Below are the code and all the weights of a small trained network. Each question names an input and a class and asks about switching units off, where a switched-off unit gives its printed mean instead of its output.

import numpy as np


def w(rows, s, z=0):
    codes = np.array(rows[::2]) - 128.0
    scale = np.full(codes.shape[1], s)
    scale[-1] = z or s
    return codes * scale


def norm(h):
    return h / np.sqrt((h * h).mean(-1, keepdims=True) + 1e-5)


def f(y):
    return np.maximum(y, 0)


def log_softmax(a):
    a = a - a.max(-1, keepdims=True)
    return a - np.log(np.exp(a).sum(-1, keepdims=True))


def net(x, mask):
    res = np.array(x, float).reshape(1, 8) / 4 @ E
    u = 0
    for l in range(2):
        y = f(norm(res) @ A[l][:, :-1].T + A[l][:, -1])
        res = res + np.where(mask[u : u + 3], y, B[l][:, -1]) @ B[l][:, :-1]
        u += 3
    return log_softmax(norm(res)[-1] @ U[:, :-1].T + U[:, -1])


A, B = {}, {}
E = w([
[63,78,248,129,142,80,155,168],'x0',
[180,206,200,143,6,204,94,127],'x1',
[107,49,165,59,138,86,88,125],'x2',
[89,150,87,178,100,93,98,152],'x3',
[179,141,125,55,123,89,114,166],'x4',
[103,120,144,70,83,56,128,191],'x5',
[143,149,199,92,112,130,192,177],'x6',
[124,195,120,168,159,62,91,170],'x7',
],0.011)
A[0] = w([
[117,235,143,73,148,90,200,198,1],'0.n1',
[170,196,66,151,128,154,158,222,58],'0.n2',
[99,157,105,254,106,124,73,111,53],'0.n3',
],0.0068,0.0056)
B[0] = w([
[230,211,188,30,162,118,254,147,185],'0.n1',
[143,125,150,145,146,98,149,105,218],'0.n2',
[64,224,101,159,118,124,128,117,251],'0.n3',
],0.0099,0.003)
A[1] = w([
[188,96,102,107,2,161,165,45,17],'1.n1',
[31,99,118,148,72,112,91,64,36],'1.n2',
[216,46,197,75,81,157,35,192,1],'1.n3',
],0.0075,0.0052)
B[1] = w([
[160,76,117,82,165,247,69,235,253],'1.n1',
[142,101,118,134,122,126,141,242,203],'1.n2',
[127,130,134,157,89,118,70,28,244],'1.n3',
],0.015,0.0021)
U = w([
[191,100,109,59,59,254,90,134,86],'0',
[42,178,172,193,73,86,89,198,19],'1',
[182,192,182,56,121,81,203,204,121],'2',
[82,86,221,122,143,185,199,93,142],'3',
[76,42,56,81,212,65,120,122,254],'4',
[159,136,201,66,55,103,44,94,61],'5',
[158,218,59,187,173,184,106,64,186],'6',
],0.016,0.0044)

Each question gives the input, the list of numbers given to net, and the class t.
The units are the neurons (one row each of A and B). Each row of codes is followed by its name. A weight is (code - 128) times the scale printed after its matrix; where a second scale follows, it is the last column's (A, B and U).
mask holds one flag per neuron, layer by layer. A switched-off neuron (its flag False) gives its mean, the last column of its row in B, instead of its output. The means were averaged over made-up inputs and are rounded, as every weight is.
A unit's drop is (log p(t) with every unit on - log p(t) with that unit switched off) / (log p(t) with every unit on - log p(t) with every unit switched off).
The circuit of an input: a set's keep is (log p(t) with only the set's units on - log p(t) with every unit switched off) / (log p(t) with every unit on - log p(t) with every unit switched off). Starting from all 6 units, units are removed one at a time, each time the one whose removal leaves the highest keep (on an exact tie, the one counted first), for as long as the keep stays at least 0.8.
circuit, biggest first: the units of the circuit, biggest drop first
k most important neurons: the k neurons with the biggest drops, biggest first
drop when u is switched off: that unit's drop, to one decimal
input [-3,5,-2,1,-7,2,8,7], class 2: 2 most important neurons	[0.n1; 1.n3]
input [-5,-2,-4,3,4,1,-7,-8], class 0: 2 most important neurons	[1.n1; 0.n3]
input [1,0,0,7,3,-3,-2,-1], class 1: circuit, biggest first	[1.n2]
input [-5,3,5,-7,7,7,7,-4], class 5: 2 most important neurons	[1.n3; 1.n2]
input [-6,-2,-8,-8,-1,-8,1,-8], class 0: 2 most important neurons	[1.n1; 0.n3]
input [3,6,8,8,-6,-3,5,-8], class 0: 2 most important neurons	[1.n1; 1.n2]
input [2,0,-4,-3,-6,0,5,8], class 2: 2 most important neurons	[0.n1; 1.n3]
input [0,6,4,-4,7,-8,6,3], class 5: drop when 1.n3 is switched off	0.9
input [-1,2,-5,8,0,8,4,1], class 2: drop when 0.n1 is switched off	0.7
input [8,4,3,1,5,-7,2,-1], class 5: drop when 0.n3 is switched off	0.1
